Each name stands for a flat space through zero: a line, a plane or more. A row that begins with a name and a colon came from that space; any other row is followed by the name of the space it lies nearest, among the names in its block.
j890-j483: [ -9 -12  22   4   8   0 -19 -10  -1 -50 -15  22  20  29 -46  13   1  -2
   4  19  32  19]
j361-j94: [  7  -1   3 -14   4  -5  -8   2   1   1 -13 -11   6  12 -12  -2  19  -2
  -9   2  15  -1]
j890-j483: [  6  10 -22  24  -6  10  22  -8  -5  23  20  66   2  -2   4  -8  -8  -5
  -2   1 -11  -8]
j361-j94: [  7 -18  20  -4  11  -4  -2  -2  -1   7   3   9 -12  -6   7  13  13  -8
  11  -4  -9  22]
j890-j483: [ -1  -1 -13  -3  -3   9  23   4  -1   1   2   5  10  -2  -6 -14   1  13
   2  15  15  -4]
j890-j483: [ 19   0   0  19   2  -8  19 -14  -7 -16  13   2   2 -24   9 -28 -22  10
  15   0  -3   3]
j327-j59: [ 13  -6  -1  17  -8  16  18  -7 -19  11 -10  44   1   7  -1   4  21   1
   6  -8  -2   9]
j890-j483: [  4  14 -23  38  -8   4 -17 -27 -25 -40  21   8   9 -24 -16 -77 -17   0
   3 -16   9 -27]
j327-j59: [  8 -44  26   9  10  18 -18 -17 -16 -14  -3  14 -23   8 -18  -9  55 -10
  15 -27   8  32]
j803-j70: [  5  20  12 -11  -8  -9  20  11 -20  -1   0 -13  15 -27  29   2 -32   0
  12  25 -22   0]
j327-j59: [-25   5  14 -25  10 -21 -28  17 -21  -2 -15 -22  13 -44  20  31  -7   3
  22  12  -8   5]
j327-j59: [ 21  -9  -4  21 -12  26  11 -17 -24 -14 -10  34   9  17 -18 -50  18   0
   9  -7  17  -1]
j361-j94: [ 15  -2  21 -20   4 -10 -32   6  -8  22 -30  -3   3   6  21  -5   4 -18
  13  -9 -10   0]
j803-j70: [ 29  17   5 -18  -4 -11  -5   1 -19  15 -19  -5  18   1   8 -28  10 -13
  -6   5   2 -13]
j361-j94: [-31   1  -5 -10  -1   5  -9  19  15   0 -29  20  23  16  -2  30 -35  16
  19  23  15  -3]
j327-j59: [  6  14 -18  30   2  -6   4 -23  -8 -21  28  37   7  -5 -31 -14   6  -5
 -21  -2  10  -8]
j803-j70: [ 15 -11  -2  11 -13  33   8  -9  -9   9  -7  41  -1  38 -15 -32  24 -13
  -3  -7   7   0]
j890-j483: [ 17   2  18 -14  12 -15 -38 -15 -27 -37 -19  23  42   5 -37 -52   8 -18
  10  24  39  -2]
j803-j70: [  0 -26 -12  10   2  14  14  -1  19  14 -12 -10 -24  15  -7  23  36  23
  -3 -30  13  11]
j327-j59: [-16   5  -1  -1  -1  -1 -19   1 -14 -16   4 -19   2 -20   1 -10  -6  -1
   5  -2  -3  -8]
j803-j70: [ 10   7   8   0   3 -13   3  -7  -8 -21   5 -13   8 -11  -6  -8  -5   0
  -3   9   4   3]
j890-j483: [ 10 -13  28 -21   6  -5  -3   5   7  -5 -10 -21   1   8   9  -6 -10  -6
  15  13   0  15]
j803-j70: [-26  -6 -21  11  -5  21   5  -1   7 -18  17   0  -4   8 -28  -8  10  10
 -11   0  18  -7]
j361-j94: [-18 -21   3   8   7  11  10  -2   5 -10  11  32  -3   0 -14  20   4   7
  12   9   8  20]
j361-j94: [ 17  22 -11   3 -10   1 -16 -11 -24  -6  -3   4  16   7 -15 -48  14 -18
 -19  -6   8 -26]
j327-j59: [  2  -7   3 -11   0   7  -2   6  -6   9 -24  17  13  12  -3  -1  11   2
  11   7  13   3]
j327-j59: [ 27   2  -2  22   1  -4  19 -21 -13 -16   8  33  11  -1 -17 -23   5   1
  -2   3  12   5]
j890-j483: [ -4  -4  11   3  -6  17   1  -4  -2 -25 -11  19  10  41 -38  14  18  -7
 -14  11  18  11]
j361-j94: [ 18 -13   5  14   2   5   9 -14  -9 -18  -6  22   8   2 -10 -28  -1   7
  18   1  15  10]
j803-j70: [ -8  12  11 -10 -17  17  15  11 -21   1   8  -7   1   1  11   5   0 -15
  -5  16 -24   2]
j803-j70: [ 18  11  -8   3   8 -31  14  -6  -3 -26 -10 -41  19 -34   1 -16 -19  32
   8   6  22  -7]
j327-j59: [ -6  -5 -16  38  -5  15  11 -16  -2 -18   3  47   1  11 -25   6   2  13
   0 -10  13   3]
j327-j59: [ 11   5   8  -5   2  -8  -4  -5  -6   5  24 -20 -15 -13   8 -11  14 -19
 -15  -8 -18  -1]
j803-j70: [ 21  -4  25   6   4  -4  27 -15 -18 -30  23  18   6  -3 -19  -4  11 -11
  -4  22   1  26]
j890-j483: [-28  -3 -25  -8  -6  20  12  20  21  38  13   0 -15   0  20  11  -7   8
   0  -1 -12 -12]
j361-j94: [ 25  -1  15 -16   7 -13  -6  -2   0   3 -31   6  16  28 -17   8  22  -6
  -8   7  21   7]
j890-j483: [ -8  -4   0 -24  -9  19  -8  13   4   4  -5 -36  -2  17   1 -32   7  -7
  -3   4   6 -12]
j803-j70: [-28 -11 -24   9 -13  38   5  11  12  23  -2  26 -12  21   3   0   0   8
   6 -11  -2 -10]
j361-j94: [  2 -13  -3   1  -6  14  -5   7  21  23 -28 -13 -18  32   9  15  10   8
   0 -27  -1  -1]
j327-j59: [-19   7  -6 -16  -6   9 -21  13  -7  19  -4  -7  -1   1   5   4  14 -12
  -7  -3  -8 -13]
j361-j94: [ 16   9  12  -8   8 -18  -1  -8 -21 -21   2  14  27 -15 -13 -22  -2  -8
   4  26  14   3]
j890-j483: [ 16   1  18  -6  -3   6  -4  -7 -14 -15 -14  26  18  33 -28 -10  19 -18
  -9  15  16   7]
j803-j70: [ 32  -8  15  -2  -5  10  -4  -4  -7  34 -24  36  -4  30  13 -12  18 -21
   6 -14 -11   6]
j361-j94: [ -3   1 -10  11  -9  14  -7  -3  -3  13  12  -4 -21   2   7 -10  14 -10
 -11 -25 -17 -10]
[ -4   3  14 -28  -2  -7 -29  18  10  41 -11 -51 -29   5  34  32  17 -20
 -14 -27 -35  -4] -> j890-j483
[  4   1  11   4   0  -8  -9  -2   2   0  -1 -24 -16  -3  12  18   0  -4
  -5 -18 -18   5] -> j890-j483
[-19 -10   1 -20   9  -2  11  17  17  11 -12  -2   4   6  -5  49   8  16
   2  18  14  14] -> j890-j483
[-13  -3   3 -24   0   2 -23  17  13  26  -2 -39 -18  -2  27  -3  -4 -10
   3 -11 -18  -9] -> j890-j483
[ 19   6   8  -8   2 -11  15   1  -6  24   5   9  -4  -8  15  15  11 -10
  -7   2 -16   7] -> j327-j59
[  0 -10   6  -3  -1  11  17   1   5 -17  -1   1   7  13 -10 -13  -9   7
   9  19  14   9] -> j890-j483
[  1   3 -14   9  -9  15 -27  -5   3   5 -16  18   5  27  -7 -40  -7  -8
   2 -16   9 -23] -> j803-j70
[ -3   5  10   7   9 -18 -11  -9 -29  -9  18   6  -3 -43   4  17  14  -8
   1  -6 -16  10] -> j327-j59
[  4 -24   5   4   8   8  10  -7   3 -15  -5  16   2   9 -20  -4  16  11
  11   4  24  18] -> j361-j94
[  1 -13   4   2  12 -11  -5  -8  10 -17   6 -32 -16   2 -24  22  35   7
 -19 -17  15  12] -> j803-j70
[  7  -3  -5  13   4  -7  24  -4  23 -17 -14  18  17  14 -10  10 -34  27
  13  17  23   7] -> j327-j59
[  9   1  19   2   4  -6 -38 -14 -12 -19  -4  18   9   9 -11 -32  -8 -26
   7  -1   1  -1] -> j890-j483
[ -4 -10   6   0  18 -14  -8  -4  14   7  15  32  -3  -6  -3  20  -4  -7
   5   6  -1  13] -> j803-j70
[ 12   9   0  20 -15  15   3 -12 -11  -2   6  15  -9  22  -7 -11  10 -17
 -18 -16 -15  -5] -> j890-j483
[ 16   5   6  -1  24 -40 -12 -14   5 -17  12  16  20 -24 -10 -11 -20  -2
   6  18  16   3] -> j803-j70
[  1   0   9 -14   8 -11  -7   2  -8 -10  -5   0  17 -12  -3  -8  -7  -1
  11  19  10   4] -> j361-j94
[-20   7   3  -8   2  -3  -8  10   5  16   7  15  -4   1   5  43  -2 -12
  -9   7 -17   3] -> j361-j94
[-13   0 -14  24 -11  22  15  -9  -2 -28   7  21   5  20 -32  -2   4   9
 -11   3  17  -1] -> j890-j483
[-27 -19 -10  13  -3  22  -8   3  18 -16 -22  14   1  27 -18  12  -9  22
  16  -5  23   3] -> j327-j59
[ 20  14 -14  -9 -10   2 -16   0 -10  14 -30 -14  14  15   1 -43  12  -3
  -7 -13  14 -28] -> j803-j70

Rows lie near named flat spaces through zero. A row that begins with a name and a colon came from that space; any other row is followed by the name of its block's space that it lies nearest.
j55j757: [-19 -21 -19  44 -17  26  -8 -18  28 -12  -8  33 -47 -11   1  20   3   7
 -25  38  26 -17]
j55j757: [ -7  -6  -1 -10 -21  26 -11  -4   5 -15   0 -41   1   0  21  -4 -37 -36
  11   7 -37   2]
j733j552: [-10   5  16 -26 -15  -8   2   3  -3 -22  15   1  -7  18 -28  25  19   6
  -5 -35  32 -27]
j55j757: [  8   9  24 -16   5 -16  -1  14   0  -4   9  -2  -9   4 -30  17   1   0
 -21 -21   5 -20]
j892j289: [  3   4  20  -4  -4 -24  16  -6   5  14   9  -1 -16 -21  -2 -19   8   3
   6  24  11  11]
j55j757: [ 30   7 -25  -7  16 -11 -16  15  -7  15  -6 -13  32   1   3 -29 -10  -3
   8 -18 -11  14]
j892j289: [ 28  -3  10  16   7 -21 -22  28  13  28  17 -22  11 -23  33 -19 -44 -15
 -51  -9 -17   1]
j733j552: [-12  -4   7   7  -2   3   5  -2  -1  -7  -1  13  -2   5  -5  19   8  14
  -6   0   5 -10]
j55j757: [ -4   5  10 -16  10 -13  22   0  -4  11  15   8  26   5  -2  -8  32  15
  29 -16  10   7]
j55j757: [  3  -7 -24   5  -1  20 -23  -2  21  -5 -14 -16 -19  -7   5  -2 -26 -29
 -13  13 -11  -1]
j892j289: [ 30  13 -19  19  26  10  -8   4   7  -3  20  21   2  -5   0 -18   2  -1
 -24 -39  15  -5]
j733j552: [ 18   3 -43   1   4  15 -23  -1  19 -12   4  11 -11   6 -15  -9  10 -11
  -9 -32  37 -12]
j604j908: [ -5 -14 -20  23 -16  44 -17  -9  19 -25  -8  -2 -17   2  -7  14 -25 -15
  -4  15 -24 -20]
j733j552: [-12 -10   8  -1  -1  -5  11   8 -18  31  -6   0  13   7  29   3   5  -8
  13  21 -11  20]
j604j908: [-19   4  22 -14  -6  -8  17 -11  -5  -7  12 -22  21  -6  32  -9  -3   6
  13  -7  -8  13]
j55j757: [ 17   4  16   0  -5 -15   0  10   9  -7  15  10  -7  -4 -45   6   6  17
  -9 -11   9 -28]
j604j908: [-21  -5   7 -18   1  -5  15  -7   6  20   2 -18   8  -7  36 -11   9 -17
  22  16  -1  26]
j733j552: [-23   3   6 -32 -19  -1   4  -9 -12 -23  -4 -16   3  19  -4  16  10   0
  18 -15  14  -4]
j733j552: [  7   5   0   6  15 -13   0   6  -7   9  -6  20  -8   1 -10   6  11  11
 -18  -2  14   0]
j733j552: [  7   3  13   0  14 -37  -1  13  -9  26 -20   8 -11  -9 -13   5   1  14
 -21  25   4   9]
j892j289: [-13   8 -17  10  -7  32   4 -33  -2 -41  -1   0  -5  -1  17 -10  -4   5
  13  -8   3   6]
j733j552: [ -7   1 -29   2  28  -9 -21  -5  10  -8 -41   1   3  -4   1   9  -7  20
 -22   4   2   9]
j55j757: [ 27  14   6  -9   1 -13   1   1  -5  -9  -8  -6   0  -8 -51 -16  -6  14
  22  11 -22  -5]
j604j908: [ 43   3  13  47  -3 -11  -7  13   6   7  21  15 -11 -29 -15 -23 -29  16
 -36  13 -15 -15]
j604j908: [  8  -3  -3   4   3   2 -18  10  20  -5  -3   4 -26  -2 -26  18  -9  -9
 -31  -2   6 -23]
j604j908: [ -3   4  -1   8  -2  42   9  -9 -22 -10   1   4 -13  15  10   5  -8 -30
  14   4 -26   7]
j604j908: [ 11   0   4   6   8  -6   5   3  14  14  12  -1   7 -15   2 -18   0   0
   5   5  -8   3]
j892j289: [  4   1  24   4  11 -17   6   9 -10  24  -5 -23  20 -18  32 -16 -30  -4
  -4  24 -45  24]
j892j289: [ 12  -9  -4   4 -28 -10   3   8 -11  16   6   2  18   3 -11 -17   9  12
  34  17   1   0]
j892j289: [ -7 -12 -23  28 -17  35  -3 -21  13  -9 -10   4 -25 -11  14 -10 -13 -14
  14  42 -11   7]
j604j908: [ 23   0   4  10  17 -41  -6  23   5  29   1  16  17 -11 -15  -7   7  30
 -23  -3  12  -4]
j733j552: [-25 -13   1 -12  -8   3  -4   3  10  -5  -2  -7   9  13   7  27   6   1
  -4 -10   7 -12]
j55j757: [ 22   4  15 -26  20 -28   0  17  43  20  30 -33  37 -26  -7 -31  -4  -5
   9 -26 -16  -4]
j604j908: [ 19   4 -13  -6  24 -38  -8  20  10  27  -2  32  -4   2 -34   4  37  21
 -22 -19  51  -9]
j604j908: [ -4   4  15   9  -4   1  14 -12   8 -13  27  -3  14 -15  22 -16  -3  14
   1 -13   0  -1]
j55j757: [  5  -2  -6   0   3   0  -4   4  22  -2  10  20 -17   1 -33  11  22   3
  -9 -12  29 -23]
j892j289: [ 18  -1   8  -1 -16 -19  12  11  -9  22  21  15   5   1 -20 -16  24   9
  22   3  20  -4]
j55j757: [  0  -2 -10  -1   1   4   4 -11  25   1   7   1  -5 -13  -5 -15  13  -2
  17   8  11   1]
j55j757: [-13 -10   0   2  10   9  -3  -5  19   7 -16 -25   9 -15  25  -3 -25 -13
   6  29 -42  15]
j733j552: [ 31  34  19 -11  39 -16   8  10 -15  -9  29  15   5   3 -18  -8  12   7
 -31 -69  17  -8]
j604j908: [ -1   4   5 -19  16  -9   3   7   7   7   2  -3  11   3  -9   4  12  -1
   4 -15   1  -1]
j604j908: [ -2   5   7 -28  14 -14  -4  10   8   1  -5  -8  -1   7 -22  15   9  -6
  -7 -18   7  -8]
j892j289: [ -1   8  26 -16   1  -8  18   9 -24   9  19   6   3  15   0   9  17  -7
   2 -22   9   0]
j892j289: [ 20   7   5   3  11 -13  -3  15  -4  16  16   1   7  -4   8 -13  -4  -5
 -19 -21   5   1]
j892j289: [-23 -15   5 -24 -19  -3   6   9 -18  10 -23   0   8  30 -27  34  22   4
  36  22  -6  -6]
j892j289: [ -4   5  15   2  20  14  11   6 -24  17  -2  -1  -1   8  30   6 -11 -28
  -8   3 -31  20]
j733j552: [ -8 -15  -8   6 -30  32   0  -9  14  -9  17 -13   4   1  13  -7  -7 -19
  27   7 -12  -7]
j733j552: [-14  -8  13 -14   6 -29   4  19 -16  34 -14   5   4  12   9  22  15   2
 -10  11  12  10]
[ 13   2  10  33  -9   3   0  -1  -6 -15  16   9   7 -11   6  -8 -20  24
 -20  -6 -11 -12] -> j604j908
[ -1   2  -8 -17  -8  21  -4  -1  -9 -13  -7  -9  -3  19 -18  10   0 -20
  21  -7 -12  -6] -> j55j757
[ 25   4  -9   9   4   8 -10   1  16   0   8 -20   9 -20   5 -32 -29 -14
   4   2 -30   5] -> j733j552
[ -9 -11   1  18 -25  14   4  -6   0  -9  14   9   0   3   9   4   2   9
   5   4   8 -11] -> j55j757
[-28   5  25   5  11  -4  18 -15 -10 -21 -10  16  -4   2  -3  29   9  33
 -12   4  -3  -4] -> j733j552
[  4   0   2  -1   4 -28   6   5  -7  17  -1   1  29  -6   9 -15   9  27
  10   1   5  12] -> j604j908
[ 25  20  34  -1  21 -25  21  12 -17  22  28   8   5 -12   2 -22   6   1
 -10 -16  -2  11] -> j604j908
[ 13   3  -4  13  21  10   0   8  -3  10   3  11   9   1   4  -4  -4  -5
  -6  -7 -18   3] -> j892j289
[-20  -4  35  16 -28   8  17 -12 -19 -23  -1   6 -18   1  -9  24 -10  19
   1  30 -19 -13] -> j55j757
[-13  -7  -1   1  -7  15  -4  -4   4  -3  -1 -13  -3   1  23   6 -14 -17
  -3   5 -10   3] -> j55j757
[ 12  -9 -25   8 -11  21 -24   2  17  -5  -6 -25   6  -7  10 -15 -33 -23
   4   8 -26  -1] -> j55j757
[ -3  -9 -26 -11 -14  -5 -32   9   6  -7 -18 -18   3  11   2  11 -14  -5
 -17 -12  16  -9] -> j892j289
[  0  -1 -12  -6  21  -7 -10   5  12  12 -23   4 -15  -2 -13  10   5  -7
 -11  12   4   5] -> j892j289
[-5 -1 -9 -8  9  9  7 -1 -5 10 -5  1 15  9  6 -3 12 -7 25  1 -9 12] -> j604j908
[  0  -9 -13  13 -20  -1 -18  -3  14 -14 -10  -2 -14  -7 -10   4 -14  10
 -14  15   9 -14] -> j604j908

Rows lie near named flat spaces through zero. A row that begins with a name and a colon came from that space; any other row is followed by the name of its block's space that it lies nearest.
j154_j786: [  3  18 -14   9  -2  33   8 -17   7 -14  31  -1  21 -22  16 -33  -5  14
  -4  21  13 -13]
j864_j114: [ -5  -5 -10 -28  -8 -16   7  11  31  15   9  14 -32   4  -3  23  22 -38
   5 -51 -19  23]
j273_j381: [ 13   7  19   1   5   2  -8  -4  -1  15   4 -12  -4  27 -16   3  -4  16
  -8   2  -8  -3]
j273_j381: [ -4   3  14   1  15  16 -11   6  -8   1  -2   3  17  13  -9   7  -4   8
 -20   4 -21  -6]
j154_j786: [ -1  -4   5  13  15  20   8 -13 -17 -21   6  -3  36   8  -7  -9 -26  20
   0  36  13  -2]
j864_j114: [ 28  19   4  -7  24  25 -16   9  -8   2  -2  13   9 -21  14  -4   8  26
 -20  13 -17 -33]
j273_j381: [ 18  11   5  -1  -5  -5  -6  -2   1  14  -3  -7 -18   4   1  -3  10   7
   1  -1   1  -8]
j154_j786: [ 16  25   4  12  -1  10 -11  -7 -20   9 -13   1  -7  -3   5  -6  12   1
   1  14  10  -3]
j456_j362: [ -8 -21  -3   2 -24 -42   0  11   4   7 -25 -15 -26  -6   9   1   7  -3
  11 -11   5 -10]
j864_j114: [ -2  -7  -2 -14  12 -17  14   9  -8  -1 -13  34  -4  -4 -10  26   5 -29
   1 -11   1  34]
j154_j786: [ 16   4 -21  -7  -2   0  11  -1   2 -11  -5  13  -7 -36  26 -11  11  -3
  13   7  14 -13]
j273_j381: [  1  -5 -15   2   2   9 -12  -3  -5 -14  -9  -7  -3 -12  11   8  -4  -8
  31  -5  14  -1]
j578_j775: [-14 -10  -5   7  -3   8  -1  -7   6 -11  13 -14  11   5  -4  -3 -16   2
  12   0   8   4]
j864_j114: [-15   6   2  14 -19  -2  13  -6  -8  -2 -10  -3   7   2   9 -20   9  -6
 -12  17   2  -6]
j578_j775: [  9  -3   0   1   5 -10  15   1  -5  -5   1  11  10 -17   4 -13  -6  19
 -12  23   9  -9]
j578_j775: [ 17  14   9  -6   2 -11   8   7  -9  13 -14  20  -8  -8   5  -3  20   3
 -23  10  -9  -8]
j864_j114: [  1 -19   2   0  15  -4   7  -8  -3 -13  11  -3  13  12 -20  12 -30  10
  19   8  19  20]
j864_j114: [ 13  -1  -1  -7  13   1 -21   7   3   5   3  -3 -11  -7  -3  15  -4   8
  10 -15  -2  -2]
j456_j362: [  4  -9  12  -6   6  -2 -12   7  14   9  10 -15  -1  13  -9   4  -9  23
 -11 -10 -19 -17]
j273_j381: [  8   4 -21 -10 -44 -47  54 -11  26  12   9  14 -37 -23  20 -33  31 -23
   2  -1  27  10]
j273_j381: [ 13  -4   0   3   0  -6 -12  -2   3   3   4 -17 -10  -4   0  -3  -9  20
  13   1  11 -11]
j154_j786: [  1  -7  20   3   6 -17 -18   7   7  21  14 -15  -9  21 -28  11 -17  22
 -10 -13  -5   9]
j578_j775: [ 22  -1  19 -10  14  -9  10   2  11  13  21   2   5  12 -16  -7 -10  37
 -28  11 -11 -12]
j578_j775: [-11   9   6  11 -11   5   7  -3  -9   0  -7   1  11   3   6 -16   8  -1
 -19  17  -6  -8]
j578_j775: [  2  14  -1   0   4  16 -12  -5 -10   3 -10   3  -8  14  -4  17  10 -24
  15 -12   0  17]
j578_j775: [ 16  13   3  -4   7  -2   3   3 -13   6 -14  18  -6  -7   4   4  14  -4
  -8   7  -1   0]
j864_j114: [  8   9   3   9   4   7 -17   3 -11   2  -8  -5   1 -11   8  -6   0  15
  -3  10   1 -17]
j154_j786: [  2 -25 -18 -13   2 -12  21   4   6 -24  -7   9   7 -24  17   0  -6   0
  15   6   8 -11]
j154_j786: [  2  25 -11  -2 -10  16  -1  -4   4   6   3   9 -11 -13  16  -9  25 -22
  -3 -10  -4   0]
j456_j362: [-20  35   7   6  -5  23  11  -4 -12  11   2  31  11  12  -7  -2  27 -41
 -32  -2 -16  33]
j456_j362: [ -9  -4   1  -9 -14  -3  16  -1  13   2  -3  -1  -3  16   4  -3  14 -16
  -8  -9 -18  -5]
j456_j362: [-11  26  -2  -6 -21  24  36 -13   5   0  -2  18  10  18  16 -22  38 -37
 -27   7 -25  -3]
j154_j786: [ -6 -32  13  -6  17 -20   5   8  -7  -8 -11   1  12  21 -23  25 -24   8
   3   2  -3  12]
j864_j114: [ -2   3   3  22 -16   9 -32  -6   4   7   6 -47  -7   4   7 -20 -10  31
  11   2   5 -32]
j578_j775: [-16  -7 -10   5 -10   0 -10   8  -2  -8 -17  -7   0 -15  18  -2   7  -8
   5  -5  -6 -16]
j273_j381: [ 30   4  -8  -4  -5   6  -5   0   4  -4 -12 -14  -8 -24  34 -22  12  29
   3  16  -3 -57]
j154_j786: [ -5   5  -9   7 -34 -13  -5   2   3   7 -27 -18 -25 -11  30 -17  28 -11
   7  -5  -2 -29]
j273_j381: [ -2  -2   9   1   7  12  -1  -6  -4  -3   1  -6  11  25 -12   8  -9   0
   1   3  -6   5]
j273_j381: [ 14   7 -14   0  -8  -1 -10  -6  -4   1 -13  -7 -25  -9  13   5  11 -14
  34  -9  19   2]
j864_j114: [  6   6  11  15   1  14 -21  -3  -8   1  -2 -25  10   4   5 -15  -9  33
  -6  18  -3 -32]
j456_j362: [-13  -8   1  -5  -1   3   5   1   2  -5  -5   1   5  15  -4  10   1 -15
   2  -8 -11   6]
j578_j775: [ 16   0   2 -10   1 -22   4  18  -1   8 -18  16 -11 -26  16  -5  17  12
 -21   5 -12 -25]
j456_j362: [  9  -4 -14  -2 -13   0  20 -11   2 -15 -10  -4  -1 -11  23 -17   8  -1
  16  16  12 -20]
j456_j362: [  5 -16 -10   7  -4 -12  -4   0 -10 -14 -20 -12  -3 -16  14  -2  -9  10
  25  13  20 -15]
j456_j362: [-19 -17  -1  12  -9 -25 -12  11 -17  -3 -34  -7  -9  -4   2  14  -2 -13
  15  -4   8   6]
[ -7 -10   3   2   4  -7   1   8   6  -2  12   0  12 -11  -2  -8 -13  21
 -17   6  -4  -9] -> j273_j381
[  2  20  13  19   4  19 -21   2 -23   4 -13  -5  14  -4   7 -14   4  20
 -22  24  -9 -24] -> j456_j362
[  3 -12  15   4  18  -4  -5   0  -3   0  15  -6  15  15 -25   7 -30  28
  -5  10   5   8] -> j154_j786
[ -3 -18  -7  -2   2   6   4  -4  -4 -21 -13  -9  11   4   8   5  -9  -2
  21   7   3 -10] -> j456_j362
[ -4  18  28  21   5  -8 -44  21 -16  31  -6  -9  -6  -2 -14   0  -1  30
 -38   0 -16 -10] -> j456_j362
[  5 -19  26  11  11 -24 -15   4 -12  10  -6 -22   1  25 -28  11 -30  37
  -2  12   7   0] -> j154_j786
[  4   2   6  -6   4  15   2  -2   9   0   9  -6  10  13   0  -5   0  11
 -12   2 -18 -16] -> j456_j362
[ 11  -5 -14  -2  17 -11 -14   5 -11  -5  -3  14 -13 -28  -5  23 -12  -7
  32 -10  31  29] -> j864_j114
[  9   7 -32 -15  -5  10  21  -2   6 -19  -6  26  -3 -42  36  -9  23 -26
  14   0   8  -8] -> j154_j786
[-12  -3  -4  20 -14 -19  -9   6 -27  -4 -39  -3  -8 -18  14  -1   6 -10
  12  12  18  -2] -> j456_j362
[-12  -4  -3 -21 -20  -5  20   0  38  11  18  -3 -15  23   0  -1  20 -25
 -10 -34 -28   2] -> j864_j114
[  2  -1  -2   7 -17 -13  -7   1   7   7  -3 -19 -15  -9  12 -14   5  13
   3   0   4 -21] -> j154_j786
[  0   2 -17 -18  -7   7  33 -10  27  -7  28  16   0  -6   7 -11  10 -19
   0 -10  -1  10] -> j864_j114
[ 16  46  21   9  17  49 -23  -2 -48   8 -45  16  13  25   8  11  34 -18
 -21  21 -30 -14] -> j578_j775
[ 17   2 -12 -11 -26 -16  30  -9  23   4   6  -4 -20 -11  24 -28  21   3
   0   4   4 -25] -> j456_j362
[ 11 -20 -16 -10 -18 -21  21  -5  16 -11  -7 -13 -15  -9  20 -11   3   3
  24   2  12 -22] -> j456_j362
[-22  10  -5  -5   5  33  15  -7  -2 -14   4  21  25  16  -2   6   9 -38
  -8  -3 -17  21] -> j154_j786
[ -7 -23  -4 -23  -2  -5  22  -9  39  -2  35  -9  -4  33 -20  12 -13 -11
  13 -30  -8  21] -> j864_j114
[-18   8 -10  -2 -39 -37   9  13  10  22 -21  12 -41 -16  17  -4  42 -44
  -7 -29  -6  12] -> j578_j775
[ -1 -11 -26  -2  -8   5   7  -9   1 -23  -9  -5  -2 -19  22  -3   0 -15
  36   1  20  -6] -> j273_j381
[ 17 -11 -13 -27  20  -1  -4   4  25   0  25  10 -17  -7 -11  27  -8  -7
  24 -36   3  22] -> j864_j114
[ 17  -5  13 -25  23   9 -10  12  17  10  10   2  -1  20 -12  21  -1  14
 -14 -21 -35 -13] -> j864_j114
[ -4  -9 -14   4   5  14   8 -10 -18 -29 -18   3  17  -5  11   5  -8 -14
  29  17  18   3] -> j456_j362
[-17  38  26  33 -29  17 -30 -10 -19  30 -18 -32 -12  42  -5 -15  24 -10
 -18   3 -16  -6] -> j154_j786
[-15   8 -22   3 -31  13  13  -6   6 -13 -15  -4  -2 -18  39 -25  29 -27
   6   1  -5 -25] -> j154_j786
